Below is a small trained network, with its code and all its weights. Each question gives an input and a class and asks what happens when units are switched off, that is, made to give their printed mean instead of their output.

import numpy as np


def w(rows, s, z=0):
    codes = np.array(rows[::2]) - 128.0
    scale = np.full(codes.shape[1], s)
    scale[-1] = z or s
    return codes * scale


def f(y):
    return np.maximum(y, 0)


def log_softmax(a):
    a = a - a.max(-1, keepdims=True)
    return a - np.log(np.exp(a).sum(-1, keepdims=True))


def net(x, mask):
    res = np.array(x, float).reshape(1, 6) / 4 @ E
    y = f(res @ A[0][:, :-1].T + A[0][:, -1])
    res = res + np.where(mask, y, B[0][:, -1]) @ B[0][:, :-1]
    return log_softmax(res[-1] @ U[:, :-1].T + U[:, -1])


A, B = {}, {}
E = w([
[170,84,247,77,131,173,22,110,98,35,24],'x0',
[70,145,87,151,130,140,69,135,163,229,84],'x1',
[141,139,137,95,97,138,133,193,84,167,105],'x2',
[251,214,143,209,130,141,93,109,149,64,125],'x3',
[200,25,113,170,253,191,165,194,115,93,163],'x4',
[186,172,111,99,99,129,109,202,88,54,156],'x5',
],0.0067)
A[0] = w([
[130,190,74,78,21,129,177,41,148,110,28,63],'N0',
[114,223,197,64,109,73,182,71,117,168,146,64],'N1',
[161,68,86,123,253,112,163,174,158,110,43,40],'N2',
[173,217,74,72,169,126,192,161,116,253,108,83],'N3',
[79,83,161,210,147,138,168,74,170,176,99,179],'N4',
[186,64,129,205,213,198,175,196,128,158,123,5],'N5',
[19,21,133,60,142,82,131,179,121,141,143,164],'N6',
[133,103,179,13,161,192,4,103,113,113,79,150],'N7',
[136,159,168,101,28,69,157,92,150,171,122,9],'N8',
[134,197,49,114,143,80,221,129,134,173,214,64],'N9',
[85,167,109,130,90,139,150,205,90,62,128,57],'N10',
],0.0067,0.002)
B[0] = w([
[44,109,99,118,175,66,107,193,145,154,204,213],'N0',
[44,165,115,119,87,136,115,219,172,101,108,201],'N1',
[86,141,209,205,146,34,63,161,138,160,199,195],'N2',
[203,90,64,94,112,177,158,119,135,126,73,210],'N3',
[154,142,49,120,136,87,207,184,34,54,56,210],'N4',
[83,125,148,29,183,66,94,244,160,170,193,215],'N5',
[212,175,106,55,192,158,138,2,69,47,144,235],'N6',
[152,55,161,214,93,170,239,22,145,179,155,243],'N7',
[43,202,179,96,150,73,47,122,151,122,178,195],'N8',
[174,58,120,191,1,210,105,113,224,184,64,254],'N9',
[140,105,11,122,193,212,112,77,7,139,74,164],'N10',
],0.0059,0.0075)
U = w([
[170,3,169,166,8,208,158,60,197,139,91,65],'0',
[77,176,180,39,205,100,41,150,177,129,186,20],'1',
[196,233,114,61,207,179,137,37,154,82,101,250],'2',
[145,142,118,111,149,143,153,100,133,65,51,131],'3',
],0.0056,0.0024)

Each question gives the input, the list of numbers given to net, and the class t.
The units are the neurons (one row each of A and B). Each row of codes is followed by its name. A weight is (code - 128) times the scale printed after its matrix; where a second scale follows, it is the last column's (A, B and U).
mask holds one flag per neuron, in row order. A switched-off neuron (its flag False) gives its mean, the last column of its row in B, instead of its output. The means were averaged over made-up inputs and are rounded, as every weight is.
A unit's drop is (log p(t) with every unit on - log p(t) with that unit switched off) / (log p(t) with every unit on - log p(t) with every unit switched off).
The circuit of an input: a set's keep is (log p(t) with only the set's units on - log p(t) with every unit switched off) / (log p(t) with every unit on - log p(t) with every unit switched off). Starting from all 11 units, units are removed one at a time, each time the one whose removal leaves the highest keep (on an exact tie, the one counted first), for as long as the keep stays at least 0.8.
circuit, biggest first: the units of the circuit, biggest drop first
unit that matters most: the unit with the biggest drop
k most important neurons: the k neurons with the biggest drops, biggest first
drop when u is switched off: that unit's drop, to one decimal
input [-1,-8,-2,2,8,-4], class 1: unit that matters most => N5
input [5,-7,-2,1,8,-8], class 1: 3 most important neurons => N5, N2, N9
input [-2,-8,-3,1,-5,-5], class 1: circuit, biggest first => N7, N8, N0
input [-2,4,-7,-8,5,3], class 2: 2 most important neurons => N6, N0
input [-8,6,6,-7,6,6], class 0: 2 most important neurons => N9, N3
input [-3,6,0,-3,-5,-6], class 3: 2 most important neurons => N4, N5
input [-7,-1,2,6,-3,6], class 0: 2 most important neurons => N9, N6
input [3,-4,-2,-5,8,8], class 1: 2 most important neurons => N5, N2
input [-6,8,-3,-7,3,0], class 2: 3 most important neurons => N6, N7, N4
input [8,-6,4,5,4,2], class 0: 2 most important neurons => N7, N6
input [5,-7,4,8,-8,1], class 1: circuit, biggest first => N0, N8
input [7,8,0,7,3,6], class 0: 2 most important neurons => N7, N6
input [3,-3,-7,-1,6,-2], class 1: circuit, biggest first => N5, N2
input [-7,1,-6,-8,-7,-3], class 2: unit that matters most => N6
input [-5,-8,-4,-1,4,4], class 0: 3 most important neurons => N9, N6, N8
input [6,7,8,-7,0,-6], class 2: 2 most important neurons => N6, N9
input [-6,-8,6,-4,8,-8], class 1: 3 most important neurons => N5, N2, N7
input [-7,-6,6,-4,1,4], class 0: drop when N9 is switched off => 1.4
input [1,-8,0,4,5,-5], class 1: drop when N5 is switched off => 0.3
input [-4,-3,2,-7,0,-7], class 2: drop when N6 is switched off => 1.0
input [-1,-4,3,-7,7,0], class 1: circuit, biggest first => N5
input [-8,4,-5,-6,3,3], class 0: drop when N9 is switched off => 2.1
